Below are the code and all the weights of a small trained network. Each question names an input and a target symbol and asks about switching units off, where a switched-off unit gives its printed mean instead of its output.

import numpy as np


def w(rows, s, z=0):
    codes = np.array(rows[::2]) - 128.0
    scale = np.full(codes.shape[1], s)
    scale[-1] = z or s
    return codes * scale


def f(y):
    return y / 2 * (1 + np.tanh(0.7978845608 * (y + 0.044715 * y**3)))


def softmax(a):
    e = np.exp(a - a.max(-1, keepdims=True))
    return e / e.sum(-1, keepdims=True)


def log_softmax(a):
    a = a - a.max(-1, keepdims=True)
    return a - np.log(np.exp(a).sum(-1, keepdims=True))


def net(x, mask):
    ids = ['ΘΛΣΦΨΩαβγδεζμπτ'.index(c) for c in x.split()]
    T = len(ids)
    res = E[ids] + P[:T]
    q, k, v = (res @ M[0].T for M in (Q, K, V))
    z = softmax(np.where(np.tri(T) > 0, q @ k.T / 3**0.5, -1e9)) @ v
    res = res + np.where(mask[0], z, O[0][:, -1]) @ O[0][:, :-1]
    y = f(res @ A[0][:, :-1].T + A[0][:, -1])
    res = res + np.where(mask[1:13], y, B[0][:, -1]) @ B[0][:, :-1]
    return log_softmax(res[-1] @ U[:, :-1].T + U[:, -1])


Q, K, V, O, A, B = {}, {}, {}, {}, {}, {}
E = w([
[44,250,155,58],'Θ',
[149,89,21,168],'Λ',
[140,180,65,228],'Σ',
[37,211,108,190],'Φ',
[95,164,120,79],'Ψ',
[89,154,105,85],'Ω',
[93,161,71,64],'α',
[125,221,152,30],'β',
[127,162,98,51],'γ',
[136,128,94,72],'δ',
[227,182,94,169],'ε',
[199,146,128,60],'ζ',
[14,240,129,102],'μ',
[220,97,49,156],'π',
[134,140,124,60],'τ',
],0.012)
P = w([
[152,162,124,167],'0',
[161,123,250,147],'1',
[76,165,215,172],'2',
[85,65,48,129],'3',
[106,133,131,37],'4',
[177,253,243,174],'5',
[100,170,155,122],'6',
[40,111,83,125],'7',
[105,159,137,118],'8',
[158,177,162,111],'9',
[145,128,143,118],'10',
[122,102,143,133],'11',
[119,113,143,143],'12',
],0.016)
Q[0] = w([
[161,212,255,132],'h0',
[87,204,140,98],'h0',
[171,69,71,76],'h0',
],0.0078)
K[0] = w([
[51,97,29,132],'h0',
[99,170,210,138],'h0',
[27,59,254,190],'h0',
],0.0075)
V[0] = w([
[85,140,85,45],'h0',
[9,139,124,193],'h0',
[164,81,26,186],'h0',
],0.013)
O[0] = w([
[223,66,150,63,80],'h0',
[53,7,167,223,250],'h0',
[54,115,49,99,3],'h0',
],0.012,0.0032)
A[0] = w([
[160,166,191,96,254],'n0',
[89,97,67,77,170],'n1',
[214,183,84,222,239],'n2',
[155,155,219,229,93],'n3',
[121,46,144,184,71],'n4',
[93,65,189,100,132],'n5',
[176,126,188,136,122],'n6',
[58,127,156,114,176],'n7',
[50,176,145,81,226],'n8',
[211,58,171,153,183],'n9',
[189,255,181,129,162],'n10',
[58,124,50,130,164],'n11',
],0.0085,0.0053)
B[0] = w([
[111,71,61,153,229],'n0',
[57,124,255,9,136],'n1',
[134,56,100,70,254],'n2',
[150,192,229,27,252],'n3',
[100,210,163,165,177],'n4',
[148,194,77,201,170],'n5',
[104,148,64,60,181],'n6',
[177,82,159,205,184],'n7',
[133,81,10,161,212],'n8',
[36,169,116,156,218],'n9',
[222,96,69,100,246],'n10',
[117,76,229,158,192],'n11',
],0.0064,0.0085)
U = w([
[146,146,159,136,119],'Θ',
[118,54,166,109,162],'Λ',
[158,148,134,133,63],'Σ',
[198,129,190,236,181],'Φ',
[127,47,147,208,215],'Ψ',
[169,216,90,150,2],'Ω',
[36,167,95,71,216],'α',
[105,212,178,134,52],'β',
[131,195,53,207,158],'γ',
[179,154,172,87,57],'δ',
[138,75,131,122,211],'ε',
[164,127,254,82,37],'ζ',
[140,156,140,163,62],'μ',
[55,34,149,85,28],'π',
[132,105,170,134,68],'τ',
],0.0097,0.0048)

Each question gives the input, a string of symbols that net reads in full, and the target symbol t.
The units are the heads (3 rows each of Q, K, V and O) and the neurons (one row each of A and B). Each row of codes is followed by its name. A weight is (code - 128) times the scale printed after its matrix; where a second scale follows, it is the last column's (O, A, B and U).
mask holds one flag per unit, heads first, then neurons. A switched-off unit (its flag False) gives its mean, the last column of its rows in O or B, instead of its output. The means were averaged over made-up inputs and are rounded, as every weight is.
A unit's drop is (log p(t) with every unit on - log p(t) with that unit switched off) / (log p(t) with every unit on - log p(t) with every unit switched off).
The circuit of an input: a set's keep is (log p(t) with only the set's units on - log p(t) with every unit switched off) / (log p(t) with every unit on - log p(t) with every unit switched off). Starting from the 12 units with the biggest drops (on a tie, the unit counted first), units are removed one at a time, each time the one whose removal leaves the highest keep (on an exact tie, the one counted first), for as long as the keep stays at least 0.8.
units of the circuit, in order: the units of the circuit, biggest drop first
unit that matters most: the unit with the biggest drop
k most important neurons: the k neurons with the biggest drops, biggest first
drop when u is switched off: that unit's drop, to one decimal
input Σ μ π Σ Σ ε τ Φ, target γ: units of the circuit, in order	(h0, n8)
input ζ Σ ε Θ, target Ψ: unit that matters most	n11
input Θ Σ Ω, target ζ: 2 most important neurons	(n3, n8)
input Θ ζ Σ, target ζ: units of the circuit, in order	(n3, h0)
input Σ Λ Λ π π, target π: units of the circuit, in order	(h0, n1, n11)
input β Ω Ω ε ε μ, target γ: units of the circuit, in order	(h0, n8, n3)
input Σ Σ Ω μ, target Ψ: units of the circuit, in order	(h0, n11, n7)
input Σ γ Ω, target Ψ: units of the circuit, in order	(h0, n7, n11)
input Θ Φ Φ Φ μ, target Φ: units of the circuit, in order	(h0, n5)
input ε α Σ α Ψ Θ Σ Σ, target ζ: units of the circuit, in order	(h0, n3)
input ε π Σ Φ ε Σ ε Ψ, target Ψ: 4 most important neurons	(n11, n7, n3, n8)
input Θ Φ Ω β Ω ε, target δ: 3 most important neurons	(n3, n10, n6)
input Σ Φ Φ Σ, target Φ: units of the circuit, in order	(h0, n4, n3)
input Φ Σ γ, target Φ: 2 most important neurons	(n7, n5)
input μ Σ Σ ζ, target Ψ: units of the circuit, in order	(h0, n11)
input τ π ε Σ ε α, target Ψ: units of the circuit, in order	(h0, n7, n11)
input β π ε, target δ: units of the circuit, in order	(h0, n3, n10)
input Σ ε Θ α, target γ: 2 most important neurons	(n3, n8)
input Ψ Σ γ Φ, target Ψ: unit that matters most	n11
input ε π Σ Ψ, target α: 2 most important neurons	(n1, n10)
input ε Θ β β β Σ, target δ: 2 most important neurons	(n3, n10)
input Θ ζ Σ Φ, target Ω: most important neuron	(n10)
input π μ μ α ζ, target β: 3 most important neurons	(n9, n5, n3)
input μ ζ Ψ Θ Σ μ, target ζ: drop when n3 is switched off	1.2
input Φ β ζ π Σ ε, target α: drop when n4 is switched off	0.0
input μ Ω Ω, target β: drop when n11 is switched off	0.1
input β τ γ π Φ Φ, target α: drop when n0 is switched off	0.0
